Facts:
A ρ:905 ε:AZ
AA ρ:905 ε:E
AB ρ:905 ε:N
AC ρ:795 ε:BT
AD ρ:795 ε:M
AE ρ:678 ε:AJ
AF ρ:905 ε:BK
AG ρ:795 ε:AI
AH ρ:678 ε:AU
AI ρ:795 ε:BN
AJ ρ:795 ε:AD
AK ρ:905 ε:Y
AL ρ:795 ε:O
AM ρ:905 ε:AA
AN ρ:678
AO ρ:795 ε:BG
AP ρ:421 ε:BW
AQ ρ:905 ε:AF
AR ρ:905 ε:V
AS ρ:795 ε:AQ
AT ρ:905 ε:AP
AU ρ:795 ε:BA
AV ρ:905 ε:AB
AW ρ:421 ε:AV
AX ρ:421 ε:L
AY ρ:795 ε:AC
AZ ρ:795 ε:AW
B ρ:421 ε:D
BA ρ:795 ε:BX
BB ρ:678 ε:BY
BC ρ:421 ε:BO
BD ρ:795 ε:R
BE ρ:678 ε:BL
BF ρ:905 ε:C
BG ρ:795 ε:K
BH ρ:905
BI ρ:678 ε:BS
BK ρ:795 ε:BB
BL ρ:795 ε:Z
BM ρ:421
BN ρ:421 ε:BV
BO ρ:905
BP ρ:421 ε:BI
BQ ρ:795 ε:AM
BR ρ:421 ε:AL
BS ρ:421 ε:BD
BT ρ:795
BU ρ:905 ε:T
BV ρ:905 ε:S
BW ρ:421 ε:BP
BX ρ:421 ε:AE
BY ρ:905 ε:AX
C ρ:795 ε:I
D ρ:795 ε:Q
E ρ:421 ε:X
F ρ:678 ε:B
G ρ:795
H ρ:421
I ρ:795 ε:AO
J ρ:421 ε:BM
K ρ:905 ε:F
L ρ:905 ε:AG
M ρ:795 ε:BC
N ρ:678 ε:AN
O ρ:905 ε:AR
P ρ:795 ε:BF
Q ρ:795
R ρ:905 ε:A
S ρ:421 ε:P
T ρ:678 ε:U
U ρ:795 ε:BE
V ρ:421 ε:AH
W ρ:678
X ρ:795 ε:AK
Y ρ:795
Z ρ:905 ε:BQ

Known rows:
[ 23   3 -24  11  43  14 -10  -7  -3  -6  23  -8  18  12   1 -27 -13   1
  -7   8   1   4  -7 -31  -7  -5   9  13  -5 -17  12  -7  25  -6  -9] : Z
[ 20  -6 -21 -15  26  13 -16   5 -12  -3   6 -13  16 -10   6  15 -15  18
  -6   4   2  22   1 -33   0   8  22  36  13  -6  18  11  14  -3  -9] : T
[  5 -27  -2 -18  31 -12  -3 -22  -3 -15 -14 -22   4  -1 -10  34  -8  -8
 -12  15  -3   3   5 -11  -7 -22   4   0   5  -1   3  -2  -5  11 -18] : BR
[ 25  -8  -9  22  -9 -12 -13 -16  19   2   6 -14  -7  14 -19  44  -2  18
  -8 -10   2  10  -5   5  -4  14 -10   9  13  -4 -12 -12   1  15  -4] : BW
[ 27  10  14   6 -13  12 -10 -16 -11  -4  -5  14  -2  25  -4  57 -10 -15
 -20  -8 -21   4  -7  14  -9  17  -4  -1 -21   3  -6  -9  20   4 -12] : BC
[ 17 -12  -1  -1  11   2  -8 -18   2   0  -8  -3   5   7  -7  28  -8  -9
  -4   4 -14   1   1  -2  -1  -5  -9   6   3   4  -6  -4  10   9  -8] : J
[  8 -15  24 -16  22  22 -24 -14  13  34  -5  -2  -3  18 -24   4  -5  -4
  30   4 -18   5  24  30   8  -9 -22 -18  26   4  -1   4   0  -8  12] : AC
[ 17  -8  -4   2   8   2  -6 -17   0  -4  -5  -3   5   8  -3  28  -7  -8
  -6   5 -11   1   2  -1  -2  -6  -5   7   3   4  -7  -3   9   6 -10] : H
[ 25  -9  -9  21 -13 -14 -12 -17  19   3  11 -11  -8  16 -18  40  -1  18
  -7 -10   4   9  -5   5  -7  15  -8  14  13  -6 -13 -11   0  16  -7] : BP
[  6  -4  -8  10  16   8  -6 -10   7   6  17  -3  -2  16  -5 -13  -6  -7
  -6   7   0  -5  19  -6   0  -7  -4   1 -14  -6   7  -7  10  -3 -12] : BH
[ 18 -11 -20 -11  32  26 -19 -21  -5  -5   4 -16  24  21   8 -19  -9  11
  11  15  -6  10 -12  -1  -8   6   3   5   5 -14  10  -2  16 -18  -1] : BQ
[ -3  -3  -5 -10  -2  25   5 -14   5  -7  17 -27  -4  21  23   0  16  18
  17  -4 -12   7  21  32   5  12  -9 -10  10  10  17   9   6 -15  -9] : AI
[ 31 -15  -8  -2   0  36 -17  -8   3   6  -5  -1 -11   8   1  13   6 -11
  18  22   4   2  24   8  16   2 -13  -4  -6  11   5  18  -8 -32  -3] : BG
[ 10  -7   8 -15  -7   8 -17 -15  -7  -3   2   6  -8  17   0  49  -6  -4
 -21   0 -11  11   8   9 -13  12  18  12 -30   1  17  -3  10  -6 -19] : AE
[ -1  -8 -17  20  -4  -7   1 -13   9  24  28  -7  -5  12  -7 -26 -12  18
 -18  -1  21  -6  19   6  -8  10  -3  15 -10 -15  -3  -1  -3  11 -15] : R
[  6 -19 -12  13 -16 -10 -16 -12  19  17  19  -9 -16   7  -8  24  -1  31
  -7  -7  13  10  10   4  -4  20   7  31   7  -5   9  -4  -6   7  -9] : BI
[-13   0 -19  18  10 -12   1 -11   8  -1   4  -8   7  20  17 -20   8  -8
   0  18 -23 -10  17  -3   4  -9  12  13 -21  -6 -16  -7  14  -2   8] : AF

Rows:
No name comes twice in this set of rows, the named rows included.
[  2 -18  -8   2  -9  -8   4 -24 -13  16   4   2   9  -2   3  -3 -26   9
 -19   5   4 -14  10  13 -11  11  -6  22   1   1 -14   5  -3  22 -23] | AW
[ 27  -5 -23 -14  36  23 -16  -6 -13  -2   6 -21  26  12   6 -11  -9  18
   9  15  -2  21 -10 -11   0  17   7  12  13 -13  10  10  12 -13   0] | BL
[ 21   2  -8  13   5  30   1   1  11  -3  33  -4 -19   8   6   5   6  -5
   2  -3  10  -2  34  -1   9 -12 -15 -11  -7  10  25   4  10 -13 -25] | BF
[  5 -18  -6  -9   4   8 -13 -12   5   7   2  -2  -4   2   2  21  -4   7
   0   5  -4   3  16  -6   0  -2  13  27  -2   1  17   3   5  -6 -11] | W
[ 24   8 -22   3  38  11  -6   8  -8  -4  20 -17  14   5  -1  -7 -14   8
  -9   8   4  20   6 -31   3   0   8  12   4 -14   9   5  18   0  -7] | BU
[ 32 -13  -7  12   1  14 -18 -12  -2   0 -19  13  -2   2  -3  42  -4 -25
   2  23  -7  -5   8 -17  14 -10 -10   9 -13  15 -15   5   1 -11  -4] | B
[ -5   0 -12   8  -2  -7   7 -19   3 -13  -1 -16   9  12  25  27   9  -4
   2   2 -29  -6   7   9   3  -4   3  11   0   9 -10  -3  17   6  -3] | AX
[ 18 -20  -6   9  24  12 -18 -39   8 -11  -4   3  17  21   3   1 -14 -11
   0   8 -23 -16 -25  -6 -17 -18  -5   9 -12 -15   3 -26  23  -2 -10] | E
[ 17  -4   8  -9   2  -1  -9 -22 -11 -15  -9  -1  -2  21  -5  59 -10 -14
 -25   0 -14   8  -9   7 -16   4   3  -8 -21   3  -4  -5  11   6 -20] | BX
[ -6 -32  -5 -33  29   1  -7 -26  -4  -1 -10 -32   3  11  -8   9   0   6
   3  22   2  13  14   9  -5  -8   3 -13   4  -6  10  10 -13  -9  -9] | AL
[ 18  18   7  14  -3  17 -11  -9  -2   6  15  11  -8  31  -2  16  -6 -16
 -19  -3 -12  -1  11  14  -9  13   0  -5 -35  -3   2  -9  20  -5 -13] | BO
[  2 -13 -14   2 -14   2  -4 -19   8  25  14 -18  -6  17  -6  -5  -4  32
   2   4  16   6  11  25  -6  31  -7  10   6  -8  -5   6 -12   2  -6] | BD
[-16   1 -18  16   4  -8   7 -11   8  -4  14 -14   2  19  21 -16  11  -4
   1   8 -21  -9  21   1   4  -6   7   9 -18  -1  -5  -5  17  -3   2] | BY
[ 11   1   1   4  -6  13   9 -15   5 -18  12 -16  -5   8  20  31   7   0
   2 -13 -12   1  15  13   0  -6 -12  -1  14  12  13   1  15   4 -21] | BN

The same things again, as new rows of numbers:
Known rows:
[ 11 -14   9  19 -26   6   7  -3 -31  -8  -8  24  31   7  -6  21  12   7
  -8  12   2  -2   0  16  -9  -4 -20   1  -9 -15] : BM
[ -4 -33   5  10  26  28 -34 -23 -39  -3  23  28  37 -14  11  -1  10   5
 -45 -12 -25  -3   5 -12 -50 -20 -14   8  12 -15] : BS
[ -4 -22 -12  18  20  24 -30 -13 -42   7  26  23  42 -12  12  12   6   5
 -49  -9 -20   8   3  -5 -49 -19  -8   3   6 -10] : AP
[  9  74 -10  -6  28   9  29   4  -8  13  12  25 -24   9  14  -8  -4  -6
 -11  22  15  23 -20 -24  13  -3   2 -27  22  34] : AU
[ 23  -8 -58  -4  -2 -10  14 -17  43 -37  -7  18 -19  20 -13  11   6  -3
  38 -25   6  40  -8 -17   4  17 -15 -22 -15  11] : BL
[ 14  62  18 -16  18   5  38  -5   3  -7  -3  31 -32  13   5 -19   0  -4
   7  29  17   6 -19 -26  25   4  -7 -18  23  26] : AJ
[-40  -9  -2  23  -3  -9  19 -11  43  18 -27 -10  12   7  -7  10   4   7
 -13   9   5  -1  32   0  32 -11  10   0  23  40] : C
[-15 -16  20 -11  41  38  -7 -43  25 -25  18  36 -13 -10 -10 -28  -2   0
 -13 -16  -4  -4  11 -39 -13  -8   5  10  20  -3] : AZ
[ 11  72  -2 -11  26   7  33   2  -5   8   8  25 -24   9  12 -10  -5  -5
  -6  26  17  19 -21 -25  16   0   0 -24  23  32] : BA
[-43  -2   3  17  -4 -12  18 -15  39  19 -21  -9  10   8  -8   8  -6   8
  -4   2  -2  13  30  -1  32  -8  10  -2  18  36] : P
[-38 -12  -5  24  -2  -8  20 -10  43  16 -29 -10  12   6  -8  11   8   5
 -18  13   9  -5  33   1  32 -12  12  -1  25  41] : I
[ 33 -23 -43 -24 -14 -27 -20  14  19 -32 -10 -29 -33   8  17   1  18 -21
  29 -33  -2  -5 -27  13 -14  20 -14   1 -36 -16] : Z
[ 23  33  43 -36   1 -11   7  20 -17 -12 -11 -13 -44   0  28 -27  15 -22
   4  21   8 -44 -35   6  11   7  -9  11   1  -7] : BO
[-21 -31   4  11 -12 -19 -10  23  17  16 -32 -53   1 -10  21   4  29 -17
 -39  14  10 -59  15  32  10 -12  15  23   5  12] : K
[-38 -11  26  -5 -21 -27 -14  12   7  24 -21 -52  -2  -3  19  -1  -7 -11
  -3 -13 -18 -20   9  29  16  -2  10  21 -11   3] : BV
[-41   3  36 -13 -29 -21 -11   8  -2  21  -9 -41  -8  -2  12   1 -28 -11
  16 -25 -23   3   5  29  17   4  13  22 -28 -14] : L
[ 23 -15 -33 -19 -12 -19 -18  14  10 -22  -6 -28 -25   3  18   2  12 -23
  16 -27  -1  -7 -21  15 -15  14  -4   6 -33 -17] : BU

Rows:
No name comes twice in this set of rows, the named rows included.
[ -1  67 -32   5  26  13  22   7  -7  21  21  21 -11   6  13   4 -12  -6
 -23  13  14  36 -12 -22   2  -6  13 -25  15  31] | AL
[ -9 -31  28 -27  33  22 -43 -12  -5 -14  19 -14 -24 -25  22 -33   9 -22
 -28 -23 -14 -44  -5  -8 -36  -9  11  31  -1 -30] | A
[ 47  57 -14  -8  31  -6  -6  47 -45  36  36 -14   1 -15  -2 -15 -16  19
   8  40  13   1 -21 -14  -4   7  14 -28  27   7] | AH
[-50  12  15   9 -13  -8  21 -19  29  19 -11  -1   6  12 -14   9 -30  11
  21 -13 -12  37  25  -2  36  -1  10  -3   1  22] | AI
[ 13 -34  -8  23   2 -16 -10  34  10  31 -11 -44  32 -19 -28   2  11  27
  -4  38  20 -41  28  13  14  -3  19  -1  32   8] | F
[ 21  -7 -50  -6  -2  -8  14 -18  43 -35  -7  19 -21  19 -13   7   5  -1
  37 -23   6  36  -7 -17   6  16 -15 -19 -13  12] | X

The same things again, as new rows of numbers:
Known rows:
[-30  -2  -2  26  11 -33   8  17   6  -3  -2   7 -18] : A
[ 25  -1  49  20  -4  13  13 -40   6  -9  -3   7  17] : BB
[  6  -1  13  -4  51 -26  -1   2 -14  -1  12  -2 -12] : K
[ -4  -5 -56 -17  -7  30  -1  -9  -4  -1 -17   5  15] : U
[-33 -15  -2  23   9 -60  12   0   3   9   3  -1 -10] : AB
[  8  17  13  23 -22  16 -10  13  -5  22  15 -26  -1] : V
[ 20  11 -54   8  -2   0  13   2  -2  -2  -7  11  29] : BE
[ -7  -6 -13 -12  -8  15  -4 -16  -2  -5   3   4   0] : G
[ 17  -8 -38  -1  -7   4   2  30  -3  11 -39  -6  19] : E
[  0 -15  10 -34  -1  19  -7   1   4   6  35  24  -3] : P
[ 11   8  13  22 -10  19 -11  43   1 -11 -27  10 -13] : AP
[  4 -13 -13 -11  16  -7 -11 -28 -19 -10   6  -1  -5] : Q
[ 15  -7  13   9 -10 -12  -5  21  -2   6 -17  -7  -1] : BM
[ -7  16  -8 -34 -24 -24  -6 -17   5 -13   8 -22  -5] : AJ
[ -3  -2  38 -19  22  12   7  18  15  13  24  16  -6] : BV
[ -5  -5 -69 -21  -7  27   2  -6  -3   1 -24   6  19] : BQ
[-12  19  -7 -16 -23   8  -9 -22  -1   0  22 -21  -3] : BA

Rows:
No name comes twice in this set of rows, the named rows included.
[ -7  -8 -50 -20  -7  14   0 -10  -3   0 -13   4  13] | Y
[  0 -16  41  -3  -7  44   0 -55   2 -10 -20  -2   5] | BK
[-9  9  6  3 21 -3  6  6  3  3 -1 -6 -6] | BH
[  2 -14   1 -31   7   8 -10  -2  -4   2  31  21  -5] | C
[ -2 -12  23   0  -6  36  -2 -46  -2  -8 -17  -3   3] | AS
[ 16   8  22 -17 -20 -48  -4  25   6  -5 -18 -26  -6] | BC
[-10  23   6  16  21  28   2  24   5 -13 -10   7 -19] | AT
[  6 -16  -5 -21  17  -5 -13 -17 -17  -6  20   9  -5] | BG
[ 22 -15  45 -15  -6   2  -6  40   8  17  15  15  -3] | S
[ -9   8 -34  -4  24   3  12  14   2   6 -21  -5   9] | AK
[ 17  31   4  -6 -19 -45   5  -7   6 -10  28 -18  10] | AE
[  2   1   7  30 -15  -2 -10  44   1  -9 -23  12 -17] | BS
[ 20  11 -39   9  -3  -4  10   0  -2  -3  -1   9  28] | T
[ -1 -17  36 -22 -10  40  -1 -23  12   1  10  16   3] | AG

